(in the rows, 128 means zero)
Facts:
detrun {kepel=donu, stonen=978}
tutastul {flobek=brastir, stonen=611}
gumik {kepel=flaklu, stonen=611}
zova {kepel=vafatri, stonen=611}
flutel {kepel=bufiklur, stonen=318}
stuskar {stonen=318}
seval {stonen=611}
skiflik {stonen=611}
babruk {flobek=klafluvi, stonen=318}
sipur {flobek=stavor, kepel=tutastul, stonen=611}
driskugram {stonen=978}
fladrobor {flobek=bruklas, kepel=solor, stonen=611}
briseno {kepel=skiflik, stonen=318}
bobovas {flobek=kluzen, kepel=granir, stonen=978}
kluplofak {kepel=flugra, stonen=318}
sibrus {flobek=zumi, kepel=tofle, stonen=611}
braplol {flobek=mostum, stonen=253}
skudro {flobek=sipur, kepel=dratal, stonen=253}
voskil {stonen=318}
rasan {kepel=fota, stonen=611}
vedron {kepel=skatres, stonen=253}
brasurel {stonen=978}
braru {stonen=397}
todrun {flobek=sketar, stonen=611}
peplur {flobek=flutel, stonen=611}
droklak {kepel=stiklom, stonen=318}
skulak {kepel=dremes, stonen=611}
stavor {kepel=tradris, stonen=611}
kluzen {flobek=sisoske, kepel=sadus, stonen=978}
grogri {kepel=kise, stonen=318}
zino {flobek=rali, kepel=briram, stonen=611}
gaskik {flobek=flaplapos, kepel=troklunom, stonen=611}
tegir {kepel=gruzak, stonen=611}
bitobal {kepel=puplaro, stonen=611}
fafes {kepel=kiklek, stonen=318}
dremes {flobek=greskuna, stonen=611}
skapo {flobek=voflur, stonen=397}
flesar {kepel=brasurel, stonen=978}
skiskostum {stonen=318}
gutram {stonen=929}
gruzak {kepel=sketar, stonen=318}
troklunom {flobek=flofogrir, stonen=611}
flodris {stonen=978}
stavos {kepel=zino, stonen=929}
zumi {flobek=faral, kepel=nagul, stonen=978}
flofogrir {flobek=skapo, kepel=skiskostum, stonen=611}
puflum {flobek=nagul, kepel=buklim, stonen=611}
flaklu {kepel=braru, stonen=611}
pebrin {kepel=satrak, stonen=611}
plesen {stonen=318}
kiklek {kepel=groru, stonen=611}
nagul {stonen=611}
pafar {flobek=buklim, kepel=zapes, stonen=611}
bufiklur {kepel=restin, stonen=611}
mube {flobek=dratal, kepel=flodris, stonen=397}
momis {kepel=nubronok, stonen=611}
tofo {kepel=skulak, stonen=929}
lonon {flobek=memul, stonen=318}
sosin {flobek=gaskik, kepel=tofo, stonen=318}
tofle {kepel=nupem, stonen=929}
tradris {kepel=stuklus, stonen=611}
fonur {kepel=sisoske, stonen=978}
nubronok {stonen=253}
fota {stonen=318}
klarus {flobek=riplur, kepel=skapo, stonen=611}
tavo {flobek=tebram, stonen=611}
ploron {kepel=bruskik, stonen=978}
digi {flobek=sosin, stonen=611}
sketar {stonen=611}
skatres {stonen=978}
betabrus {stonen=611}
stidok {flobek=gumik, kepel=tavo, stonen=253}
gikir {flobek=stuskar, kepel=pebrin, stonen=611}
nadin {kepel=zova, stonen=611}
soka {flobek=puflum, kepel=duste, stonen=611}
donu {flobek=vasku, kepel=sibrus, stonen=318}
stuklen {kepel=braplol, stonen=611}
zapes {kepel=plidrek, stonen=611}
briram {flobek=luste, stonen=611}
kobrol {kepel=flalu, stonen=397}
bruklas {stonen=978}
kise {flobek=bitobal, kepel=reflefle, stonen=397}
puplaro {stonen=318}
ganu {flobek=fladrobor, kepel=rasan, stonen=253}
tizo {flobek=kise, kepel=senom, stonen=611}
vasku {flobek=groru, stonen=978}
restin {kepel=gimos, stonen=397}
greskuna {kepel=ganu, stonen=611}
stiklom {kepel=klarus, stonen=318}
tradaplu {flobek=stidok, stonen=611}
bruskik {flobek=flalu, kepel=plesen, stonen=978}
gimos {kepel=mostum, stonen=318}
flaplapos {flobek=klarus, stonen=611}
nifos {stonen=611}
memul {flobek=gutram, kepel=puflum, stonen=929}
breda {kepel=mube, stonen=611}
granir {stonen=611}
mostum {flobek=grogri, stonen=611}
sadus {stonen=929}
groru {stonen=318}
sisoske {flobek=bruskik, stonen=611}
merok {kepel=detrun, stonen=397}
katen {kepel=driskugram, stonen=253}
bopli {flobek=belum, stonen=929}
dafluklar {kepel=stuklen, stonen=611}
pematan {kepel=zibis, stonen=978}
brastir {flobek=babruk, stonen=611}
lote {flobek=skudro, kepel=tole, stonen=611}
solor {kepel=todrun, stonen=611}
senom {stonen=611}
tole {kepel=zagur, stonen=611}
rilefum {flobek=soka, stonen=611}
pimem {kepel=rali, stonen=318}
belum {stonen=318}
klafluvi {kepel=bitobal, stonen=318}
tebram {flobek=zesor, kepel=pafar, stonen=611}
satrak {stonen=929}
luste {kepel=flesar, stonen=978}
zibis {kepel=memul, stonen=611}
zagur {flobek=briram, kepel=gikir, stonen=318}
zesor {stonen=978}
rali {kepel=kobrol, stonen=253}
faral {flobek=petril, stonen=978}
flalu {flobek=gruzak, stonen=611}
reflefle {stonen=611}
labruflol {flobek=senom, stonen=611}
flugra {stonen=318}
stuklus {kepel=tizo, stonen=611}
duste {kepel=seval, stonen=611}
dratal {flobek=sadus, kepel=nadin, stonen=611}
plidrek {stonen=318}
voflur {flobek=peplur, stonen=397}
riplur {flobek=lonon, stonen=611}
petril {flobek=braru, kepel=betabrus, stonen=318}
vafatri {kepel=zumi, stonen=611}
nupem {kepel=skudro, stonen=253}
buklim {flobek=stuklen, kepel=momis, stonen=611}

Known rows:
[110 134 122 125 142 121  95 116 114 128 138 138 123 130 134 122 115 120
 130 118 125 125 114 139 142 122 107 139 136 137 130 148 127]: voflur
[137 105 139 124 125 136 142 129 124 148 115 145 142 130  98 138 131 131
 125 131 136 132 139 125 128 107 178 146 127 125 123 137 136]: gimos
[148 102 130  74 122 127 139 135 131 136 141 138 124 134  83 105 160 140
 117 135 130 126 116 127 100 127 162 143 117 133 132 124 124]: groru
[124 143 141 141 132 116 117 139 122 135 108 114 117 127 157 146 104 110
 132 118 131 132 134  89 161 138 105 104 131 119 123 131 147]: breda
[133 129 151  83 109 113 155 121 120 106 136 134 129 133 106  85 124 124
 130 123 129 128 109  86 138 142 157 135 137 112 135 176 109]: sisoske
[116 155 127 116 128 115 119 134 136 120 135 110 127 128 138 116 131 137
 136 129 122 126 122 137 123 133 113 118 122 134 130 135 125]: duste
[142 117 142 130 130 148 155 152 126 169 133 164 141 146 133 125 134 122
 131 124 127 133  75 121 105 115  88 159 129 132 134 158  79]: flalu
[108 145 123 158 130 130 141 106 132 122 126 130 132 127 153 118 109 131
 143 127 119 127 121 116 137 128 102 125 134 123 128 153 112]: bopli
[111 120  97 126 101 112 194 118 124 137 192 117 124 144 248 132 172 156
  91 105 134 134 177  99 121 106 132 144 132 104 129  71 123]: gutram
[122 104 117 139  99 123 194 140 142 122 184 114 138 138 179 144 129 153
  85 124 148 129 198 101  95 107 167 153 139 122 126  58 139]: lonon
[ 93 138 102 143 101 110 197 118 138 122 196 108 137 139 244 130 158 171
 105 114 132 131 185 117 112 101 135 145 135 109 127  80 117]: memul
[121 111 129 129 137 135 145 112 108 134 118 155 141 129 141 131 132 118
 134 112 131 133 125 147 150 111 117 148 140 112 128 150 128]: kobrol
[132 132 123 109 131 122 118 133 113 139 128 132 119 129 143 123 155 127
 123 121 123 132 117 128 136 126 119 124 116 124 130 125 127]: bitobal
[139 104 132 104 118 133 148 129 139 123 144 137 129 132  86 105 130 133
 116 136 132 123 118 120  99 134 155 142 127 137 134 125 116]: puplaro
[143  94 149 130 113 121 137 137 137 124 126 127 105 130 117 125  85  97
 113 121 141 124 117  51 131 171 133 117 147 122 126 117 139]: flesar
[125 136 129 128 127 126 132 123 125 124 129 128 130 130 138 126 132 127
 131 126 123 129 125 127 135 125 119 124 126 125 130 135 122]: nifos
[126 136 124 133 134 134 125 119 117 132 122 138 138 128 136 132 137 132
 134 128 124 132 127 150 136 109 126 134 123 124 130 142 120]: tole
[130 134 122 108 122 130 148 124 132 116 148 131 134 133 124 102 145 138
 130 132 122 126 109 138 109 132 125 136 127 127 137 141 100]: reflefle
[130 127 133 130 121 129 134 124 122 126 125 131 123 131 139 127 119 116
 126 121 127 129 122 101 137 133 112 121 134 118 131 133 124]: stuklus
[117 153 147 131 130 109 116 144 129 135 114 108 123 126 157 144 112 121
 141 120 133 132 136  88 160 133 119 107 129 122 118 147 145]: dafluklar

Rows:
No name comes twice in this set of rows, the named rows included.
[117 122 129 124 138 129 147 118 109 136 124 149 140 129 142 132 144 125
 139 115 131 134 130 150 149 111 119 145 138 113 125 160 123] -> restin
[105 153 131 182 141 137 108 122 126 133 104 130 140 123 138 155 102 129
 142 127 124 133 146 154 160  98 130 124 128 126 122 144 134] -> lote
[114 134  96 190 145 145 105  89 116 137  95 139 113 121 177 156 118 112
 120 120 110 129 126 163 153 114  83 113 116 126 129  94 144] -> stavos
[145  98 145 125 124 114 108 148 123 142 100 124  94 129 137 149  98  91
 111 113 140 128 126  62 152 161 135 104 132 120 119  99 166] -> luste
[128 126 145 104 124 118 131 146 140 142 128 122 138 129  98 126 133 144
 136 137 140 129 137 116 121 119 173 137 121 134 119 146 135] -> stiklom
[112 148 117 127 135 121 128 110 127 133 129 124 130 127 155 120 148 143
 150 126 120 129 125 141 135 123 111 129 123 126 127 151 115] -> tofo
[142 102 136  82 112 124 172 108 104 144 123 157 125 140 146  99 155 121
 126 112 126 134 101  75 140 134 126 141 132 107 133 167 103] -> sadus
[118 139 121 135 127 126 135 105 121 136 122 133 127 128 162 121 134 130
 136 120 119 128 120 121 141 125 108 125 127 118 129 146 117] -> tofle
[125 141 107 143 140 127  83 121 113 137 109 121 102 121 161 149 131 112
 116 122 117 129 127 153 145 129  85 100 112 130 129  85 158] -> gumik
[126 136 110 147 130 136 115 114 127 116 128 125 115 125 144 126 121 117
 113 128 116 124 117 138 125 142  91 113 125 132 135 100 127] -> flaklu
[122 133 150 122 136 115 112 152 133 152 112 114 135 122 110 149 122 141
 142 131 142 131 153 119 143 111 171 126 118 132 113 142 155] -> droklak

Now the same objects, written a new way:
Known rows:
[124 162 118 131 141 136 103 120 117 107 153 113  70 139 118 137  69 126
 164 172 141 155 164 173 154 134 149 120 147 123  91 118  81 119 138 134]: flalu
[163 188 114 142 100 187  97 136 137  98 132  94 108 115 154 144  89 128
 134 208 163  98 163 139 125 159 138 149 126 130  79  85  64 135 123 164]: mostum
[150 150 128 131 166 169 138 153 171 140 103  91 132 173 115 134 104 133
 148  97 162 194 136 120 143 147 107 142 130 100 165 109  93 127 104  80]: stavos
[154 185 141 122 111 125 116 175 148  59  60 154  76  95  93  99 111 101
 145 145 147 228  87 144 136 142 119 117 146 120 139 107  82 107 124  92]: fladrobor
[150 164 107 157 145 145 127  98 116 173 127 140  78 131 110 115  58 133
 143 174 129 144 164 139 148 130 150 135 158 136  59 153 115 139 107  86]: nagul
[159 194 108 167 124 160  99 112 143 128 133 115  78 123 125 145  61 136
 148 197 147 135 157 147 147 156 155 153 136 142  75 114  62 136  93 146]: sketar
[ 83 147 182 213  82 144 100 117 230  90 112 133 158 159 152 107 133 109
 210 135 154 169 114  84 182 116 142 154 138 103 132 127 136 132  77  88]: nupem
[150 150 114 124 148 161 121 107 155 149 141 100  87 148 106 134 105 103
 145 182 151 150 166 141 163 133 144 131 135  93  77 123 104 118 146 159]: brasurel
[128 154 131 145  94 118 132 121 142  79 133  99  72 133 105 109 109 132
 149 140 140 223  67 189 125 139 119 131  79 117 172  80  88  99 109 134]: tebram
[135 168 113 145 135 123 124 160 148 102 120 102 109 144 142 114 110 133
 150 115 134 177 128 141 123 133 137 138 120 123 129 109 117 125  95  97]: flaklu
[150 150 114 123 149 160 121 108 156 150 141 100  88 148 106 133 104 106
 146 180 151 150 166 139 164 132 145 133 136  94  75 122 103 119 148 158]: flodris
[134 158 120 133 137 149 113 110 119 123 152 112  82 132 129 128  82 126
 150 175 144 126 159 149 143 135 145 124 136 119  86 115  99 125 138 125]: skiflik
[144 139 102 156  94 155 164 142 149 153 101  75 151 190  93 102 114 130
 156 141 131 219 137 175 118 106 105 153 111 111 103 140 144 115 114 133]: zumi
[158 153 123 153 111 150 131  48 159 152 148 107  37 131  55 130  84 115
 142 210 149 207  96 182 174 148 142 141  95 103 114 106  63 103 124 189]: zesor
[124 171 125 187  42 163 163 158 119 121  71 103 179 172  99  78  84 153
 182 153 134 202 127 159 104  98  94 149 132 141  91 146 149 125 114  84]: nadin
[107 164 127 201  52 155 167 121 134 140 108  88 181 181 122  74 100 167
 181 135 137 163 113 121 108 100 113 155 101 124 100 127 173 128 106  78]: dratal
[131 167 109 135 165 143 106 136 122 135 146 116  98 144 144 132  75 129
 157 158 137 115 196 131 148 129 157 126 165 124  63 136 113 137 129 102]: peplur
[139 163 104 129 136 110 121 168 152 103 125 104 108 141 145 119 113 133
 137 108 132 192 130 147 118 137 135 143 117 121 134 103 115 129  87  94]: stuklus
[137 162 106 133 137 114 121 168 151 103 123 103 108 143 147 119 113 133
 139 110 133 191 130 147 117 136 135 142 117 123 135 104 114 129  88  93]: bufiklur
[122 149 115 140 137 144 118 100 117 129 171  97  84 148 136 129  80 135
 154 168 141 124 161 161 141 131 147 127 125 117  91 113 106 124 134 131]: flaplapos

Rows:
No name comes twice in this set of rows, the named rows included.
[134 162 113 137 157 114 128 169 145 117 109 119 112 144 142 104 112 127
 149 100 128 175 139 122 127 125 139 129 139 120 118 127 138 128 100  63] -> soka
[188 184 133 127 130 159 115 104 167 134  78 164  40  93  44 121  88  85
 134 214 157 212 114 139 184 149 141 126 160 109  80 133  57 112 139 147] -> bruklas
[135 113 175 110  94 152  91 183 182  29  60 157 103 104 133 110 154  51
 144 151 151 227 105 176 147 134  91 120 170 104 162 116  89 106 128 106] -> ganu
[137 113 153 140 147 138 100 161 186 107  69 172 105 122 144 106 132  67
 147 125 129 201 139 136 161 123 122 131 193 116 123 163 129 132  91  55] -> stidok
[ 84 151 130 109 139 121  91 145 106  53 176  89  76 168 114 152  69 122
 204 164 142 179 182 219 159 121 140  96 152 115 109 112  66  96 178 166] -> labruflol
[170 169 123 212 249 160 129 180 112 101  55  88  55 160 168  87 124 102
 151  83  99 129 116 153 123 137 142 103 122 149 142 167 131  79 106  90] -> puflum
[160 185 114 148 166 106 124 163 156 134  71 169  81 114 106  96  94 118
 141 112 124 213 121 109 145 133 147 131 165 135 109 151 123 135  76  38] -> gumik
[ 58 181 163 157 132  93 107 135 196  56 173  91 134 159 163 104 143 141
 213  90 166 134 107  51 167 121 172 116  90  73 152  68 144 114 133  93] -> sibrus
[111 133 146 105  92 151 120  90  99  68 170  95  61 126 106 118  99 114
 156 196 158 154 109 201 138 135 117 100 102  94 135  74  80  91 193 169] -> tavo
[139 182 101 176 142 106 120 144 160 129 123 113  90 150 123 124  83 148
 157 119 122 208 124 151 138 140 151 153 120 140 126 126  99 130  57  95] -> bitobal
[ 79 201 163 133 148 133  91 173 185  39 132 108 155 165 180 140 133 141
 206  60 165 133 145  50 172 129 188 125 137  65 158  86  94 130 123  66] -> donu

The same objects again, as new rows of numbers:
Known rows:
[114 131 111 114 171  95 109 124  97 143 123 107 134 112 126]: fafes
[149 126 126 104 108 125 158 113 135 142 138 145 169 125 115]: sibrus
[158 124 137  73  85 129 194  96 133 145 143 157 214 120 100]: zumi
[148 123 162 116 119 162 120 147  79 124 126 117 110 163 113]: fota
[148 123 121 103 118 115 143 127 173 131 129 133 115 134 128]: kise
[100 112 161 185  76 176 134 128 104 109  80 145 153 166  99]: brasurel
[108 136 111 119 158 101 115 121 106 143 106 112 129 111 125]: klafluvi
[124 105  74  97 127 113  84 120 134 153 146 144 106 113 138]: flofogrir
[125 120 106 160 108  95 162 133 179 178  87 127 137 151 119]: bobovas
[125 110  97 107  99 149  88 134 148 136 128 154  84 134 135]: peplur
[111 126 102 100 172 100  83 126  92 139 130 111 120 106 128]: flutel
[101 131 130 149 106 138 125 134 127 126 101 125 133 140 127]: stuklus
[178  92 131 153 165 158 148  96 145 122 159 112 122 118 131]: klarus
[118 131  96 127 131  97 142 112 183 148 110 138 137 106 134]: tebram
[168 120 149 121 113 156 138 134 122 121 164 139 125 143 130]: dremes
[ 94 122 102 131 145 103 128 135 102 153 117 107 153 129 124]: greskuna
[117 145 125 130 146 131  98 135 113 123 126 122 141 125 129]: tofle
[153 121 122 121 121 129 142 131 158 158 132 132 132 145 113]: ganu
[154 126 135  64  78 123 210  96 129 147 137 160 231 110  95]: faral
[115 120 153 151  86 172 137 155 105 129 104 125 119 174 108]: granir

Rows:
No name comes twice in this set of rows, the named rows included.
[129 134 137 143  68 166 123 119 188  97 100 175  87 129 141] -> troklunom
[ 81 115 136 183  91 146 136 121 112 124  65 140 163 149 101] -> flesar
[122 124  95 158 133 125 165  86 246 119  89 134 101  93 150] -> gaskik
[166 131 115 121 154 144 129 117 173 127 137 121 105 112 144] -> memul
[155 120 156 141 110 152 129 120 130 106 149 149 129 131 128] -> todrun
[126 128  99 105 133  95 150 115 170 155 129 132 147 110 131] -> sipur
[138 116 126 141 102 126 147 119 180 131  91 149 137 140 110] -> mube
[157  85 121  90  88 172  63 137 116 113 151 168  81 152 118] -> skapo
[128 101  88  91  85 144  65 137 169 130 127 160  63 143 131] -> voflur
[123 125 103 137 143  95 138 103 156 142 125 141 154  99 131] -> fladrobor
[149 134 124 122 134 134 121 125 153 138 119 137 131 127 126] -> bopli

